Here is a tiny trained network, its code and every weight. The questions are about switching its units off for an input and a class, where a switched-off unit gives its printed mean instead of its output.

import numpy as np


def w(rows, s, z=0):
    codes = np.array(rows[::2]) - 128.0
    scale = np.full(codes.shape[1], s)
    scale[-1] = z or s
    return codes * scale


def f(y):
    return np.maximum(y, 0)


def log_softmax(a):
    a = a - a.max(-1, keepdims=True)
    return a - np.log(np.exp(a).sum(-1, keepdims=True))


def net(x, mask):
    res = np.array(x, float).reshape(1, 4) / 4 @ E
    y = f(res @ A[0][:, :-1].T + A[0][:, -1])
    res = res + np.where(mask, y, B[0][:, -1]) @ B[0][:, :-1]
    return log_softmax(res[-1] @ U[:, :-1].T + U[:, -1])


A, B = {}, {}
E = w([
[170,131,233,122,115,126,127,124,135,167,129,170],'x0',
[119,129,141,18,116,131,140,127,135,90,112,123],'x1',
[128,128,128,129,127,128,127,128,128,128,128,128],'x2',
[133,7,123,135,87,75,128,112,109,123,109,129],'x3',
],0.014)
A[0] = w([
[141,127,196,65,115,132,131,121,126,130,121,136,42],'neuron 1',
[123,88,115,120,112,109,132,126,124,109,122,122,105],'neuron 2',
[146,118,150,133,110,121,125,142,130,143,120,127,107],'neuron 3',
[131,167,148,146,146,142,129,125,141,160,138,137,167],'neuron 4',
[144,152,156,157,118,124,122,121,126,152,126,137,146],'neuron 5',
[120,171,106,94,139,145,129,134,125,103,127,121,185],'neuron 6',
[113,124,61,32,130,128,131,132,134,61,123,115,122],'neuron 7',
[136,124,209,47,121,127,130,129,135,128,121,138,34],'neuron 8',
[128,215,143,140,148,154,116,140,125,145,136,123,253],'neuron 9',
[123,169,117,95,132,150,145,124,133,108,128,118,165],'neuron 10',
[131,125,160,95,128,128,128,128,123,127,130,133,80],'neuron 11',
[108,133,34,224,136,134,128,123,125,117,125,111,244],'neuron 12',
[134,116,133,141,128,125,124,130,120,142,126,126,112],'neuron 13',
[144,113,152,132,114,126,121,136,136,141,123,135,95],'neuron 14',
[131,8,126,130,115,101,137,122,128,124,119,134,134],'neuron 15',
[120,48,103,96,104,93,128,130,113,96,120,123,100],'neuron 16',
[139,120,177,168,136,129,129,134,132,163,139,138,124],'neuron 17',
[138,89,148,158,99,117,119,136,117,148,129,127,106],'neuron 18',
[133,157,139,138,134,134,126,124,135,151,133,139,154],'neuron 19',
[128,73,149,159,108,118,138,115,137,126,118,129,131],'neuron 20',
[148,127,206,196,123,126,132,138,130,177,129,144,120],'neuron 21',
[135,134,146,83,112,129,139,118,129,130,120,139,101],'neuron 22',
],0.014,0.0042)
B[0] = w([
[135,108,96,174,177,115,132,186,136,140,143,122,188],'neuron 1',
[136,101,126,156,78,152,139,137,135,123,121,122,175],'neuron 2',
[124,134,127,120,147,118,96,102,124,130,128,133,156],'neuron 3',
[124,87,123,139,113,157,192,120,135,114,123,119,186],'neuron 4',
[125,100,131,131,116,147,156,86,141,127,118,124,176],'neuron 5',
[124,207,138,75,152,126,126,109,125,127,133,144,191],'neuron 6',
[119,183,168,82,36,155,143,90,121,108,105,122,225],'neuron 7',
[137,101,91,186,174,115,143,200,132,151,152,130,201],'neuron 8',
[126,123,132,131,131,187,253,134,155,114,117,123,231],'neuron 9',
[125,207,134,89,152,111,121,114,127,125,127,146,185],'neuron 10',
[127,118,113,152,148,132,127,151,135,133,140,123,155],'neuron 11',
[146,118,103,177,200,107,144,227,140,154,156,136,255],'neuron 12',
[131,131,123,118,131,121,100,119,126,132,119,123,148],'neuron 13',
[124,139,124,118,143,111,94,108,126,128,122,140,157],'neuron 14',
[138,33,135,174,72,98,44,115,94,145,122,111,252],'neuron 15',
[138,80,137,165,28,167,165,149,133,128,125,109,219],'neuron 16',
[120,114,142,100,110,135,114,71,117,113,119,120,191],'neuron 17',
[123,136,119,99,133,101,62,102,117,121,132,135,188],'neuron 18',
[127,112,126,140,115,147,171,115,135,123,127,126,167],'neuron 19',
[117,125,121,112,128,97,55,118,117,130,140,133,197],'neuron 20',
[118,110,152,95,96,142,118,38,122,107,103,125,226],'neuron 21',
[132,150,107,148,139,127,134,172,126,127,135,123,163],'neuron 22',
],0.02,0.015)
U = w([
[138,146,78,156,255,134,179,182,168,152,181,155,254],'0',
[123,95,187,125,55,189,168,81,128,85,67,95,95],'1',
[163,98,72,195,152,64,84,206,106,183,181,115,93],'2',
[111,116,172,83,120,84,64,45,95,123,97,139,61],'3',
[97,211,168,25,129,129,125,106,122,95,109,149,152],'4',
],0.0072,0.0016)

Each question gives the input, the list of numbers given to net, and the class t.
The units are the neurons (one row each of A and B). Each row of codes is followed by its name. A weight is (code - 128) times the scale printed after its matrix; where a second scale follows, it is the last column's (A, B and U).
mask holds one flag per neuron, in row order. A switched-off neuron (its flag False) gives its mean, the last column of its row in B, instead of its output. The means were averaged over made-up inputs and are rounded, as every weight is.
A unit's drop is (log p(t) with every unit on - log p(t) with that unit switched off) / (log p(t) with every unit on - log p(t) with every unit switched off).
unit that matters most: the unit with the biggest drop
top k neurons: the k neurons with the biggest drops, biggest first
drop of u: that unit's drop, to one decimal
input [-6,1,-4,-2], class 4: unit that matters most : neuron 7
input [1,0,3,3], class 3: top 3 neurons : neuron 12; neuron 9; neuron 8
input [-6,0,7,6], class 2: top 2 neurons : neuron 12; neuron 21
input [0,-2,-8,-1], class 0: top 3 neurons : neuron 7; neuron 15; neuron 16
input [0,0,4,-2], class 0: top 4 neurons : neuron 7; neuron 21; neuron 15; neuron 16
input [0,-6,0,3], class 2: top 2 neurons : neuron 12; neuron 7
input [4,1,6,-1], class 0: top 2 neurons : neuron 7; neuron 15
input [1,-1,6,1], class 3: top 3 neurons : neuron 12; neuron 9; neuron 16
input [-6,0,-2,-4], class 0: top 2 neurons : neuron 12; neuron 21
input [5,1,5,-4], class 0: top 2 neurons : neuron 7; neuron 8
input [-2,0,-2,2], class 2: top 2 neurons : neuron 21; neuron 9
input [-6,0,2,1], class 2: top 3 neurons : neuron 12; neuron 21; neuron 9
input [-7,6,-4,-5], class 4: drop of neuron 15 : 0.0
input [-5,2,-2,-4], class 4: drop of neuron 7 : 0.1
input [8,-1,5,5], class 3: unit that matters most : neuron 21
input [-1,-7,-5,-2], class 0: drop of neuron 12 : 1.0
